Table B holds the same points as the rows below and some others, measured another way and shuffled. Each row below is followed by which row of B it is.
B:
1: [ 117  -53 -113 -158   26  -39   49 -116 -231  227  -41 -237 -204  182
 -316 -178   96  294]
2: [ 111 -138  104  241 -119  289  -73 -145  494   54 -304  184    6  390
   98 -174   42   11]
3: [-159  161  123  283    2  263  218  196  487 -152 -245  312  209 -242
  282  273  -99 -453]
4: [  66  211    7  104    1  148  125  -25  159  102 -190   56  124  -23
 -221  162  -54 -134]
5: [ -34  -21   66  114 -111  158  129   84  218   78 -162   75  106  -35
  101    1   11 -129]
6: [-153  279 -108  -15  239 -164   73  -18   20  -95  145 -368 -169 -259
 -291   53  -82    4]
7: [  -2   40   53  262  175  296  -22 -158  558 -194 -291  271 -186  298
  126  -19  -13  -54]
8: [  95  212  -65 -109  -43   22  279   85 -259  273 -112  -70  162 -208
 -379  225  -28  -80]
9: [ -15  258  -87   72  327   35   39 -146  185 -161  -68  -99 -253   11
 -280   98  -76    8]
10: [  52  152  -43    8  108  109  160  -31   27   54 -166   39  -45   -5
 -201  136  -23  -41]
11: [ -18  198 -122  -62  180  -67   74 -102  -93   58   14 -227 -201   -9
 -337   -5    8  135]
12: [-407  209   53  178    3  -42  179  264  304 -152   82  -70  100 -462
  283   92  -43 -325]
13: [ -96  267  -68   91  220   63   69  -89  172  -86  -87   18 -173   30
 -137   80   -9  -15]
14: [-107   77  -57  -52  -38  -42  135   62 -109  163    1 -133  -40  -77
  -72  -59   79   53]
15: [ -66  452  -54  137  219   21   64  -91  227  -81  -46  -98  -13 -135
 -354  231 -115 -143]
16: [-220 -131  148  307   63  188   30  122  665 -340 -117   96  -66 -110
  471  -61  -70 -275]
17: [-473  -39   76  299   59  -58 -131   63  637 -338  161 -182 -230  -94
  532 -343   48  -62]
18: [-227  168   59  384  359  238  -82 -143  820 -484 -175  228 -310  149
  287    9  -76 -174]
19: [ -32  -15   36  163  178  225   49  -62  401 -194 -218  171 -195  139
  136   -4  -26  -68]
20: [ 312   75  -22  -75 -113  184  224  -29 -172  361 -295   65  205   71
 -442  194  -20  -26]
21: [ 197 -106  -46 -145  -93   55  157  -10 -230  296 -150 -117    3   78
 -289  -49   54  136]
22: [  97 -277   99  230    6  332 -109 -190  552  -93 -326  248 -225  520
  243 -282   74  109]
23: [-136 -243   29   27  -63   25   73  112  140   -9  -23 -101 -132  -18
  273 -246   76   45]
24: [  91  -56   53   37 -185  164  172   88   49  224 -217   77  192  -12
  -31   38   19  -99]
25: [-375 -124  135  289  -76   29  -26  179  606 -251   63 -100  -16 -206
  543 -223   -5 -215]
26: [ -87 -146  -48  -65    2  -24   74   28  -50   69    3 -159 -211   52
   63 -235  108  169]
27: [  58 -206   37  -67 -353  -61   79  111 -122  370   14 -326  193  -75
 -103 -239   72   76]
28: [ -77   86  -14   23   25   -7  125   70   56   31  -18 -144   -7 -163
  -79   24  -21  -65]
29: [ -94  -88  172  315 -155  337   74   97  609  -59 -297  343  177   72
  436  -15    9 -285]
30: [ -22 -216   77  167    6  156  -46  -55  425 -106 -141    5 -156  196
  198 -227   24   25]
31: [-299  -96   74  222   30    0  -48   69  500 -228   65 -138 -157  -78
  369 -249   11  -77]
32: [-138  -31  -26    6  -68  -49   22   14   53  106   43 -194  -92   17
   35 -228   96  123]
33: [  39 -328   54  -24  -60  112  148  131   79   17 -135  -55  -67  -32
  150 -123   15   -7]
34: [  45  -77  -15  -15  108   11   57  -29   84  -29  -46 -216 -161  -24
 -152  -69  -46   53]
35: [ -57 -156   25    9  -71   23   86   73   89   62  -39 -133  -61  -31
   83 -165   46   30]
36: [ -69   45  -90 -171  -22 -127  216  132 -311  198   66 -277  -13 -246
 -186   -3   45   53]
37: [-243   46   10  250  285   92  -76 -104  567 -371  -40    8 -368  107
  241 -148  -15  -17]
38: [ 224 -136  -69 -348 -152  -52  386  222 -616  429  -86 -250  161 -296
 -402  127   -3   29]
39: [ 160 -106  132  274  -52  351  -17 -109  569  -30 -357  229   54  285
   78  -27  -44 -129]
40: [ 357 -111    5 -120 -264  234  235   -1 -245  496 -360  154  227  212
 -309   63   75   61]
41: [ -83  293   46  120   34  101  291  212  173  -25 -125   50  266 -440
  -92  383 -154 -415]
42: [ -99  -41  -31   29  140   96   95    7  135  -86 -112   45 -248   67
  123  -84   53   44]
43: [ -41   75  -89 -122  247  -53  226   89 -151  -67    9 -199 -186 -268
 -202  120  -64  -17]
44: [-133  166   -7  158  106   31   -6  -65  311  -90  -19  -87 -112    6
  -31  -49  -12  -29]
45: [ 210  211 -175 -189  248   26  162 -181 -326  177 -144  -94 -234  146
 -584  127   14  224]
46: [-151   60   -4  103  151   94   99   24  241 -140  -86   40 -167  -33
  125   -6   10  -65]
47: [ 440 -203   27 -241 -299  196  394  174 -448  534 -346   32  365  -82
 -406  209  -26  -72]
48: [-211   64   40  100   34   96  238  224  181  -92  -89  104   43 -286
  247  127  -24 -255]
49: [-116  108  -50   38  -29  -85  -26  -67   72  112   66 -258  -84   34
 -128 -180   64  126]
50: [ 294 -163   46  -70 -114  296  298   92  -92  249 -397  237  157   59
 -133  178  -14  -99]
51: [ -27  142  -39   47  170   86  116  -37  114  -46 -116    4 -135    1
 -119   73  -21  -22]
52: [  15 -235   81  124   40  144   21    1  362 -134 -144  -27 -146   71
  161 -140  -34  -34]
53: [ 170 -317   91   -6 -200  145  121   84   69  175 -188  -79   95   23
    1 -120    0  -22]
54: [ 402 -226   12 -136 -272  189  168  -23 -221  475 -310  -10  185  214
 -361  -35   43  116]
55: [  54  -93  -62 -154  -55   -4  156   27 -246  239  -64 -150  -79   32
 -161 -109   92  166]
56: [  -2  -94   80  155  -99  183   48    9  323   35 -194  101   37  108
  135  -87   25  -74]
57: [ 231    1   20   31  -49  232  130  -70   78  186 -304  125   74  169
 -230   81  -14  -24]
58: [ 166  258 -223 -307   79 -137  206 -101 -628  404   -6 -292 -100    2
 -714   86   63  285]
59: [  15  -93   10  -57 -129   64  203  134  -89  194 -117  -38   85  -90
  -11  -20   37  -30]
60: [   8  -26   75  193  112  231   52  -32  453 -170 -225  132  -83   76
   97   31  -69 -140]
61: [ 138 -105  -95 -188  -47  -25   99  -72 -297  299  -65 -208 -140  163
 -307 -167  108  284]
62: [ -83  570 -189   30  406   21   64 -246   10  -50  -76   36 -299  125
 -432  194    9  107]
63: [  81  116  -54   47  141   98   -3 -184  144   22 -143  -37 -177  222
 -255  -39    5  121]
64: [ -58 -253  107  227  -77  183 -101  -73  512  -72 -152   53 -135  284
  307 -321   75   55]
65: [ 207 -322   33   20  -91  182  -39 -146  156  140 -226   -6 -158  411
  -39 -288   87  221]
66: [ -90  -19  -42   31  171  -20   21  -42  158 -130    9 -192 -267   -2
  -31 -129   -2   74]
67: [ 156  -72  -70  -50  140  150   61 -161  -13   78 -219   46 -268  319
 -184  -85   65  211]
68: [ 134 -279   88 -104 -297  113  323  298 -164  297 -179  -42  296 -254
   17   52  -12 -165]
69: [ -95 -271   84  181    0  191  -24  -18  459 -131 -161   97 -201  218
  380 -271   62   20]
70: [   7  -53  -29  -17   46    4   59  -25   36   45  -44 -160 -144   39
 -102 -118   22   90]
71: [ 231 -253  -62 -327 -296  -78  255  137 -586  538  -48 -324  134  -82
 -357 -121   96  199]
72: [ 210 -255   31   28  -15  227    3 -141  168   86 -267   63 -166  374
  -58 -187   50  158]

[-357   77 -375  -47 -352 -305  136  -75   -2   99   24 -457 -250  150
   83 -163  212 -188 -536  -46 -113  118  -89    6  -24 -148  199] => 1
[ -96  184   -7   97 -395 -236   99 -208  233  125   98 -511    9  107
  168 -268  -89 -250 -164 -169   47   38 -182  139  -71  168 -124] => 26
[-102  -70 -151    0   72  103  -32  -25  114 -182  -41  152   85 -189
  -56 -248   13  186 -137  210  -77  182  156   46  -44   47  -58] => 52
[-156   92 -147   -6  100  -26   -4   18 -160  144 -217   90 -124  -67
   47  211  244   74  -62  -86   44  -26  102  -96   54   37  199] => 51
[-220  145  -31   83   95 -196  191 -186 -213   72 -297 -129  -35 -106
  164 -195  485  302 -232 -284  186   55 -348  489  101  -22  493] => 36
[ 329   15  272   18  656  380 -240   64 -109  -27 -294  771  245 -491
   -9  344   86  368  634   -9  237 -115  407  -90   18  481  -99] => 3
[ 133 -229    6  -60 -305 -190   77 -281  -13 -374  391 -187   44  -54
  264 -559  164  -81 -162  -23   17   69   49  391 -352  179  -16] => 55
[-358  300 -185  130  129   59    2   87   70  337 -445   16  -64  -17
  -97  240   15  160 -116  -32    9   57  -37 -201  267  -47   89] => 37
[ 134   22  161   11 -130 -266  134 -303 -143  -84  105 -245   37 -108
  327 -300  359  -12  -24 -334  234  -45 -185  509 -179  277  219] => 43
[-158   56 -277  -99 -210 -186   34  -29   35   77   35 -261 -168    6
   49  -36  136 -215 -308    5  -73   78   99 -110  -64   39   63] => 21
[  80   -6 -239 -209 -123  -37 -167   91   82   72  153  -21 -158  -58
    6  253  -58 -398  -12  120 -105  -34  506 -502 -161  251 -238] => 57
[  -5 -247 -321 -219 -266 -117  -45  -43    8 -282  359  -91 -139  -46
   68 -243  103 -243 -308  220 -188  115  381 -116 -301   46  -76] => 67
[   7 -244 -280 -240 -323 -315   61 -138 -310 -218  363 -215 -280   50
  262 -154  447 -259 -331  -62  -56  -33  232   77 -337   28  261] => 45
[ 298  -17  -66 -289 -225 -346  -24 -132 -159   31  297 -302 -211 -119
  292  114  372 -521  -37 -238  123 -144  267  -34 -322  420  104] => 62
[ -82   33 -297 -123  130  185 -209  213   96  101 -112  280  -99 -137
 -159  370 -107 -105   16  259 -142   32  534 -595   19  114 -208] => 7
[ 269 -162   69 -111  -77  -96  -37 -172 -129 -222  261   24   16 -154
  251 -149  209 -118  105  -93  108  -81  231  167 -299  338  -11] => 13
[ 429  122  320  -88  470   56 -113  -95 -150   63 -201  321  159 -516
  157  213  340   98  472 -265  364 -139  158  200  -58  607  111] => 41
[ 125  -80  374  280  293  257   17 -246   96 -346 -121  385  458 -314
   91 -545  -37  616  303   -4  207  116 -137  613  -41  269  -94] => 25
[-120 -166 -126   65  -83  139  -52  -37  104 -247   97  179   90   -6
   -8 -276 -148  156  -73  238 -128  121  229  -37 -110   -3 -202] => 30
[  37   85  127  121  422  299 -106   10  140  -25 -316  428  257 -361
  -88  -29  -52  387  254  100  105  104  120   60  112  247 -128] => 16
[ -32  -22  261  277  188  137  109 -273  101 -285 -152  179  376 -240
   94 -634   44  587   72  -35  175  183 -297  683    6  131   35] => 17
[ 104  -12   -5 -109  170  -97    1  -81 -315   -7  -85  144  -85 -211
  183  121  462   68   59 -195  176 -101  131  132  -96  212  301] => 15
[ 105   55   67   -2   84   -5  -30  -98   39   -9  -40   44   82 -210
   99  -64  105   20   96  -75  119    7   87  108  -61  289  -29] => 46
[-472  -71 -517   -2 -272   51  -38  125  120  -11   27  -31 -194  222
 -136  -36 -177  -48 -423  346 -325  161  291 -445    2 -302 -132] => 65
[ 140   -5  132   21  -18 -105   40 -214  -44 -105   60  -59   99 -169
  218 -237  201   36   65 -172  172  -13  -38  342 -144  285   66] => 28
[  52 -201 -273 -235   54   -9 -115   61 -213 -152  132  226 -175 -148
   48  145  273  -96  -89  144  -71  -19  503 -245 -203  101   70] => 20
[-310  144 -180   89 -390 -300  172 -167    9  140   -8 -491 -146  214
  173 -201  139 -121 -372 -183   -6   47 -235  148  -10  -79  158] => 71
[  -2  379 -128  -70 -109  -45 -153  116  352  499 -132 -253 -102  -57
  -67  465 -263 -518   84  -43    0  -46  272 -604   83  361 -354] => 19
[ -54 -195 -227 -120 -399 -282  108 -210   -4 -290  367 -351  -94   16
  191 -512  214 -184 -432   36  -87  145   40  265 -295   14   74] => 61
[ 111 -201   92    2   25  -79   81 -258 -164 -368  130   80  126 -208
  227 -479  347  246  -50  -79  131   69  -34  546 -223  163  191] => 14
